Below is a small trained network, with its code and all its weights. Each question gives an input and a class and asks what happens when units are switched off, that is, made to give their printed mean instead of their output.

import numpy as np


def w(rows, s, z=0):
    codes = np.array(rows[::2]) - 128.0
    scale = np.full(codes.shape[1], s)
    scale[-1] = z or s
    return codes * scale


def norm(h):
    return h / np.sqrt((h * h).mean(-1, keepdims=True) + 1e-5)


def f(y):
    return y / 2 * (1 + np.tanh(0.7978845608 * (y + 0.044715 * y**3)))


def log_softmax(a):
    a = a - a.max(-1, keepdims=True)
    return a - np.log(np.exp(a).sum(-1, keepdims=True))


def net(x, mask):
    res = np.array(x, float).reshape(1, 3) / 4 @ E
    u = 0
    for l in range(2):
        y = f(norm(res) @ A[l][:, :-1].T + A[l][:, -1])
        res = res + np.where(mask[u : u + 14], y, B[l][:, -1]) @ B[l][:, :-1]
        u += 14
    return log_softmax(norm(res)[-1] @ U[:, :-1].T + U[:, -1])


A, B = {}, {}
E = w([
[92,255,39],'x0',
[246,126,60],'x1',
[5,131,198],'x2',
],0.0048)
A[0] = w([
[214,134,98,157],'L0N0',
[125,151,65,250],'L0N1',
[145,221,151,234],'L0N2',
[55,191,194,141],'L0N3',
[213,69,87,135],'L0N4',
[101,75,172,180],'L0N5',
[208,84,145,104],'L0N6',
[159,50,78,61],'L0N7',
[120,86,226,188],'L0N8',
[139,99,132,145],'L0N9',
[159,104,223,68],'L0N10',
[148,190,61,97],'L0N11',
[92,121,111,94],'L0N12',
[119,132,3,188],'L0N13',
],0.011,0.0017)
B[0] = w([
[231,114,111,227],'L0N0',
[60,85,225,194],'L0N1',
[92,55,184,185],'L0N2',
[164,76,153,225],'L0N3',
[47,197,158,254],'L0N4',
[172,118,118,197],'L0N5',
[96,182,95,224],'L0N6',
[113,139,116,183],'L0N7',
[141,131,204,237],'L0N8',
[133,167,167,146],'L0N9',
[116,117,125,193],'L0N10',
[150,81,161,213],'L0N11',
[109,136,123,130],'L0N12',
[139,2,235,224],'L0N13',
],0.0062,0.005)
A[1] = w([
[130,171,198,92],'L1N0',
[214,125,160,180],'L1N1',
[192,120,180,155],'L1N2',
[131,45,81,119],'L1N3',
[208,202,85,111],'L1N4',
[22,112,166,194],'L1N5',
[152,95,118,187],'L1N6',
[124,133,160,150],'L1N7',
[112,71,136,78],'L1N8',
[177,162,109,132],'L1N9',
[161,71,108,128],'L1N10',
[125,246,121,2],'L1N11',
[177,142,177,136],'L1N12',
[57,178,132,149],'L1N13',
],0.013,0.0016)
B[1] = w([
[207,56,176,215],'L1N0',
[108,209,126,238],'L1N1',
[104,157,68,254],'L1N2',
[192,83,189,142],'L1N3',
[129,158,39,194],'L1N4',
[120,148,2,249],'L1N5',
[83,136,191,151],'L1N6',
[197,143,52,175],'L1N7',
[125,81,87,181],'L1N8',
[29,119,104,152],'L1N9',
[119,129,200,155],'L1N10',
[174,130,223,166],'L1N11',
[140,200,161,220],'L1N12',
[249,186,55,143],'L1N13',
],0.0049,0.0063)
U = w([
[223,197,233,1],'0',
[36,16,181,185],'1',
[71,229,1,228],'2',
],0.0084,0.00083)

Each question gives the input, the list of numbers given to net, and the class t.
The units are the neurons (one row each of A and B). Each row of codes is followed by its name. A weight is (code - 128) times the scale printed after its matrix; where a second scale follows, it is the last column's (A, B and U).
mask holds one flag per neuron, layer by layer. A switched-off neuron (its flag False) gives its mean, the last column of its row in B, instead of its output. The means were averaged over made-up inputs and are rounded, as every weight is.
A unit's drop is (log p(t) with every unit on - log p(t) with that unit switched off) / (log p(t) with every unit on - log p(t) with every unit switched off).
The circuit of an input: a set's keep is (log p(t) with only the set's units on - log p(t) with every unit switched off) / (log p(t) with every unit on - log p(t) with every unit switched off). Starting from the 12 units with the biggest drops (on a tie, the unit counted first), units are removed one at a time, each time the one whose removal leaves the highest keep (on an exact tie, the one counted first), for as long as the keep stays at least 0.8.
circuit, biggest first: the units of the circuit, biggest drop first
top k neurons: the k neurons with the biggest drops, biggest first
top k neurons in layer l: the k neurons of layer l with the biggest drops, biggest first
drop of u: that unit's drop, to one decimal
input [-8,4,-2], class 2: top 2 neurons -> [L0N13; L0N1]
input [8,8,-1], class 0: top 2 neurons -> [L0N13; L0N0]
input [2,-7,1], class 2: circuit, biggest first -> [L1N5]
input [-6,6,-1], class 2: top 2 neurons in layer 0 -> [L0N0; L0N1]
input [7,8,-5], class 0: circuit, biggest first -> [L0N13; L1N5]
input [4,8,3], class 1: circuit, biggest first -> [L0N13; L0N1]
input [-1,1,6], class 0: top 2 neurons in layer 0 -> [L0N8; L0N1]
input [2,-5,-8], class 1: top 2 neurons -> [L0N13; L0N1]
input [-7,3,-5], class 2: top 2 neurons in layer 1 -> [L1N4; L1N9]
input [-3,3,-3], class 2: top 3 neurons in layer 0 -> [L0N0; L0N8; L0N1]
input [2,-3,-6], class 1: top 2 neurons in layer 0 -> [L0N13; L0N1]
input [-6,8,-7], class 2: top 2 neurons in layer 0 -> [L0N4; L0N6]
input [-3,-4,0], class 0: drop of L0N13 -> 0.3
input [-5,5,8], class 0: top neuron -> [L0N8]
input [-2,4,8], class 0: drop of L0N2 -> 0.3
input [-2,7,-3], class 2: drop of L0N8 -> 0.1
